[ 291  -86   12  -64  -59 -216  -42 -181 -175  -73 -119  187  501   56
  255 -409 -301  -44  181 -148  251 -273   95   34  -72   84   47  459
   81   -3  113  150  -11] : k335
[ 103  -83   12  -92 -173   41 -230 -332  -23    6  -60 -213  181 -275
    5  -11  -44   63 -280 -234  -95 -454 -398   79  -58  134  405  166
 -171  192  186  -75   80] : k921
[ 186 -248 -203 -123 -100 -138 -206 -140 -153 -180 -376  172  249  467
  401 -389 -365 -244 -127  -56  242  -74  165  190   28  205  176  580
  -20  123  -69  306   94] : k328
[ 256 -194    5 -205  -53  -30  168 -361   42 -210 -118 -247 -156   85
 -199  -82 -266  -17 -264 -163 -284  267 -696 -208   58  176   24   -2
 -330  327 -437  343   38] : k182
[-151  141  153  373 -193  105 -178  -61   11  117  -93 -183  197  -32
   -2 -303   80   37 -163 -229  133  -55 -194  257   37  190 -291  257
 -370  186  255  323 -385] : k885
[  55  -22   32 -128 -327 -286 -117   78  -58    5 -465 -273  575 -580
 -169 -233  -35 -135  113 -140  309 -372  -45  280  124  456  286  237
 -564  703  105  511 -235] : k885
[  82   -1  -32   89 -378  153  -88 -374   68  262 -158 -359   89 -148
 -136 -315 -155  213 -376 -348  -11 -415 -369   81   38  234  436  429
 -607  345   34   90   13] : k988
[ 242  -53   23 -109 -176   -6  -17 -127 -349  -39  -89  110  342   50
  311 -164 -296   38  156   -7  142 -296   37  213   40  143   61  281
  241   32  -17   80 -126] : k921
[ -61  115   72  367 -308  249 -325   49 -457  243  120 -171  120 -210
  168   15  235  219 -100  270  238 -477 -283  218  218  123   58  359
   94  168  517 -305 -237] : k722
[ 284  -48   80  -70 -157 -182 -108 -308 -241   14 -115  211  406    6
  327 -213  -89  143   79 -221   30 -104   18 -204   85   75  -58  449
  -77   37   49   58   81] : k335
[  26   96 -352  -18 -315  165 -353 -367   34  127 -313 -114  326 -143
  213 -278 -218 -108 -255 -320   87 -295  -98   77  271  331  430   89
 -443  133  452  116 -251] : k328
[ 215  -14  157  -55 -393    6   12 -309   -5  141   35 -194  212 -370
  -62 -117  -61  256 -294 -572 -136 -474 -281   50  -61  112  359   89
 -231  153   46  -99  179] : k335
[-173  103  233   53 -159  145 -288  111 -201 -119 -168  -39  316 -357
  250  -55  317   52 -202 -234  -73  -28 -196   83  271  305 -301  192
 -200  -13  264  178 -332] : k182
[ -37    7  121  -13 -196  228  -55 -335 -152   91 -109 -198   17 -181
   11   91  -81  119 -532 -354 -327 -255 -331   89  123  168  362 -206
 -272   24  -55    4   65] : k988
[ -94  -68   21   15 -336  272  -11 -194 -186  258  -82 -117  -73  -87
   22   64   96   99 -374 -161  -18 -263 -152  -29  365  131  273 -225
  -38 -327   68 -206  146] : k34
[ 186   -6   97   81 -235  338  171 -190 -274   14 -128 -136    7 -222
  116 -112  -24   22 -303 -285  -33 -435 -310  -54  420  333  346  -86
   30 -186   49 -313  178] : k34
[ 170  272  -88  217 -244   65 -114 -104 -218  148  239   22   19 -358
   69  -80   62  163  101  202  171 -528  -19   92  180  145 -116  235
  426  -96  569 -696 -179] : k722
[ 399   30  176 -190   52 -148 -116 -286 -152  171  168 -433  510 -123
  164  110 -176  128 -111 -420 -183  -69 -197 -270 -358  316  146 -268
 -320  138  396  -53  147] : k885
[  75   74 -126  312 -369  138 -136  -71  -93  287  441   15  199 -337
  -20 -255   -1  -11    6  310  303 -582  -36 -229   -8  -62   88  392
  268  195  522 -461 -205] : k34
[ 212  -47   84 -113 -175  -77 -159 -120 -716 -108 -297  320  540   81
  338   47 -115   89   67 -334  -44 -268   26  342  343  249  -57  387
  362 -121   72   92   70] : k722
[ 207   95  -96  128 -308  334  -19 -143 -124  183  310  -89   -9 -330
  -53 -188  -35  117   87  132  166 -383 -138  -36  180  220   20  -71
  327 -287  406 -609 -201] : k305
[  65  101 -192  197 -377  314 -185  -61   24  317   61  -25  -33 -581
 -180 -132  190  281 -152  253  124 -617  -38  106  228   86   44  219
  252 -194  485 -604  -76] : k34
[ 100  226  -87  102 -407  302 -204  -32  -16  219  285  200  112 -533
   36  -25  167  437  142   77    0 -322  162  -82  219   61  -54  -55
  257 -264  519 -548 -228] : k305
[ 179   77  -97  118 -398  289 -215   15 -138  162  213   61    3  -77
   64  -18  121  182   -2  252  119 -342  -64   23  190  160   63    1
  274  -64  474 -514   -1] : k328
[ 225  -38  -87   74 -233   82  -43  -99  161  212   72 -191  276 -455
 -308 -105  -13 -147 -117 -165 -211 -424 -362 -413  112  107   77  167
 -357  173  292  -48   41] : k988
[-230 -191  -81 -114 -382    2 -128 -245 -380  -75 -237  -55 -260   10
   90  -61 -177  383 -362   69  263 -284 -497  668  286  264  -52    2
  427   21 -155   29 -250] : k885
[ 343  320  -45  -73 -255   43    3 -239 -235   65 -110 -261  147 -432
  234   -9  -74  -77 -199 -383 -171 -340 -128  203  331  370  145  -47
  -55 -121  358 -209  -59] : k722
[  72  206   36  244 -297  237 -209  -31 -151  215  161   46  203 -426
   31 -130  136  185  149  268  179 -490  -70  -16  204  185  -27  193
  150 -111  522 -500 -264] : k805
[ -38  140  295  123 -204   51    1 -102 -101    5   43   23  220 -263
  177 -210  292 -267 -221 -379 -116   24   49   30  100  116  -62   64
 -178  -22  113  237  -37] : k988
[ -94   95  254  174 -158  156  -47   23 -259   -4  -66  -47  170 -195
  130  -73  239  -25 -216 -146  -54   95 -141   84  251   53  -63  257
  -83  -22   57  160 -189] : k722
[ 182   67   53  -98 -181 -130 -111 -133 -139   72 -160   94  566 -100
  406 -211 -237   50   10 -265  107 -301  273 -222  131   51  251  379
 -229  -66  157    7 -117] : k182
[  76   83   63 -133 -285  106   68 -188 -128   -6  -91 -198 -193 -200
  208   59  230  226 -283 -317  -73 -230 -381  237  227  246   82 -337
   -5 -148   77  -96  214] : k305
[ -84  187  248  231 -258  167   55  144 -212  123  184    2  275 -420
  210   -9  277  -67  -67 -265 -121 -205   18 -140  150   59 -200  137
  -40    4  236    9 -155] : k722
[  99   40  151 -160 -153   64  -74 -408  110   30   80 -119  101 -288
  -29   43  -12  143  -63 -424 -226 -246 -254  -86  -92  157  236 -175
 -232  -60   11 -153  144] : k988
[-184   20  291   78 -184  114  -28   55 -132   41   15   14  140 -242
  150  -43  359  -60  -46 -262   15   65  -52    3  201   57 -125  -78
  -64 -112    2  101 -137] : k988
[ 153  -13   51 -113 -426  130  -50 -381  -60   67  -56 -146  251 -281
  -59 -115  -40  -55 -260 -228  -90 -181 -465  -26  121  138  265  149
 -204  294 -101   61  -61] : k988
[  54   63  -90   19 -318   94    1 -181 -267   51 -217  -88  -82  -39
  158   -8   10   88 -212 -308   64 -261 -269  248  442  348  166 -147
   -4   22  161  -85   27] : k885
[-168  -77 -143 -118 -260  342 -109 -225 -324   11 -289   72   99 -820
   -6   28  133  234    3 -486 -151 -475 -327  392  535  281  228 -131
   79 -184   42  190 -147] : k34
[ 250  -55  -82 -184 -222 -117   30 -101 -271  -76 -171   77  328  133
  432 -263 -313   -7 -216 -361   35 -246   10   76  148  230  -18  427
  216  -30   90   54  -22] : k921
[ -92  135  282  128  119  153  243    3 -123   36    1  -25  101 -212
  223  -53  362  -81  191 -370  -88  248  -41 -109   32   64    8 -218
 -305   31  -92  330    5] : k805
[ 198   30   60 -156 -227  -18  -98 -322  -13   34    7 -386   44   26
   41   -9 -203  131 -250  -37   16 -178 -391  -47  -75  244  273   57
 -290  261    5  -96   67] : k34
[ 248   72  241   93 -304 -200  124 -190  -68  140 -252  -89  559   47
  213 -593 -280 -223 -338 -266  287 -320  374   34  -12   52  296  570
 -301   11  -15  114  -60] : k182
[ 171  106  -11   76 -440  342   19  -87 -121   83 -218 -188  198 -442
   22 -255   78  -47 -121 -204  114 -293 -270  362  336  218  411   -1
 -180  224   92  135 -195] : k328
[ 167  171  101  225 -344  239 -186 -293 -118  318  310   -4   16 -479
  -51 -166   74  492  -27   29    3 -104   79  -35  121  141 -132 -100
  150 -261  423 -575 -338] : k335
[   4  160  -58  227 -299  293 -208  -18 -134  251  234  126  168 -561
 -118  -34  219  161  332  237   60 -544   43   18   75  177 -334  212
  187  -17  425 -447 -283] : k182
[  27  188  -95  101 -196  193 -248  -92 -279  196  102  159  212 -292
  184 -106   45  181  208  302  234 -471  169 -120  277  288   25   97
  178 -312  657 -561 -185] : k335
[ 236   64   19  -57 -253 -124  -71 -188 -239   -4 -134  112  493   76
  334 -341 -289   -4  -47 -253  117 -348   88   92  111  138   46  453
   13  -20  178  128  -71] : k328
[-104  147  362  228 -230   99   59  148 -123   75  -30  -87  183 -290
  107 -111  376 -104 -128 -233   12  -42 -145   51  252   66 -143   62
 -168  -37   75  130 -162] : k805
[  61   64  -54  -13 -328  183  -88 -182  -74   -9 -230  -87   46 -207
  -30   36  -36   17 -310 -139  -92 -354 -399  120  390  288  177  -95
 -109  -17  174  -62   -8] : k885
[-208   89  428  127 -133  143  -13   64 -198  129   14  -74  362 -356
   96    9  292   46   29  -91   45  -45   64 -109   85   -5  -57   70
 -228  -10  -48  116 -197] : k34
[   6  121  371 -209 -303  281 -197 -509 -259 -115  -16   64  119 -425
   74  302   41  405   10 -188 -342   37 -408  -92  311  261  216 -231
 -119  -84 -270 -279 -188] : k805
[ -85   78  264  170  -73  130   14  198 -411  166  237 -228  316 -467
  285  -10  213 -553  190  139  218 -191  164 -118  163   73   40  -79
  -21  -56  185   38 -301] : k34
[ -92   65  246  182 -124  153   32    5 -108   29  -35  -34  117 -312
   70 -113  268  -98 -133 -191  -20  122  -46   32  209   81  -83  -91
 -121  -76   68  200 -181] : k885
[   4   60  170  151 -191   70  -46   35 -192  -82  -31   11   31 -116
  183 -107  287 -265   17 -287  -19  139  -91  189  324  141 -313  143
   36   11   38  163 -242] : k921
[ 266   93   77 -136 -279 -316   52 -276  166 -103  150  181  366   11
  537 -253  -97  124   63 -533  215 -298   12 -329 -194  -25   88   70
   61  171  168 -216  102] : k182
[   0  111   -9  -35 -428   73 -111 -167  -36   13 -175 -138   63 -255
   81  -47   85  147 -262 -284  103 -391 -347  248  288  270  169  -12
   -4  -16  250 -190  -51] : k722
[  43   47  -75  251 -128  258  -62 -232 -225   31 -271  -74  -60   13
    1  -62  -24   11 -185 -168   26 -277 -349  239  366  288  116   59
  -86   82  118 -126  -48] : k885
[ 295 -181  181  299  258 -598  379 -140  303 -285   -5   44  -39  278
  145 -701 -362 -381 -279 -409  163  -75   82 -274 -234 -267   54  300
 -155  112 -127  327  226] : k335
[ -72 -171  -55  139  -89   80 -149  -33 -464  -84 -358 -102 -213  231
  184  -76   67  -35 -365  -29    4  194 -485  180  617  301  -61   11
 -211   63   59  434 -103] : k335
[  18   83  125  356 -262  295  -14 -369  220  321  -13 -286  253  -91
  -12 -407  -76  230 -528 -313  148 -303 -310 -247   -8  -53  233  159
 -333  -84  249 -252 -154] : k34
[  63   44   41 -162 -375   51 -148 -414   45   87  -11 -155   82 -179
   40  -86   -2  421 -413 -323 -180  -41 -444 -121   41  160  223   60
 -379  155  129   77   38] : k335
[-359  220  242  191 -260  483  -86   88 -561  157  171  432  414 -899
  161  419  388   90  542 -335 -229 -266  241   18  531  -88 -126 -148
  324 -270    2 -247 -532] : k722
[  35 -197  180 -115 -253  -38   24 -157 -164  -58 -110  194  475  -93
  262 -277 -110  181  -18 -393  224 -153  -61    1   78  -64  175  232
  237  -61 -122   78 -164] : k921
[  -7  311 -148  256 -365  148 -313 -105  -82  192  159   79   -5 -326
  -92 -112  145  180   94  502  211 -543  -59  186  205  137 -200  230
  167   20  629 -443 -345] : k182
[ 445   90   -3 -175 -378  184 -152 -483 -269  155   68 -313  300 -596
  -20   48  -87  142 -131 -356 -272 -274 -571  227   69  267  128  -30
    1  244   90 -140 -171] : k988
[  58  133  -40 -120 -398   64 -171 -107 -105 -100 -218 -174  -90  -63
   34   74   77  259 -191  -20  134 -344 -559  381  383  338  227  -83
   20   32  286 -153   23] : k722
[ 243   71  102  -56 -447   22  -73 -388  124   70 -121 -278  116 -140
  -72 -164 -111  391 -394 -352  -14 -320 -504    9  105  307  241   62
 -317  141  177 -142   84] : k885
[ -63 -106  -87  158  -56  265  -43   58 -371 -173 -234 -114 -312  -20
 -156   15  -15  154 -123 -107   64 -553 -521  557  453  537   72 -256
  227  -75  230  -87   97] : k34
[ 294  257 -114   88 -370  251  -33   81   -1  273  141 -108   91 -151
   18 -112  233  335  -41   -8   98 -368 -138   31  173  188   96   92
  119  -59  687 -455   68] : k921
[ -36  117  -12   18 -364  343  -26  -53 -221  105 -163  -91   69 -493
  -69  143  174  258   12 -143   -6 -521 -346  343  332  297   43 -208
   78   72   93 -179  -94] : k34
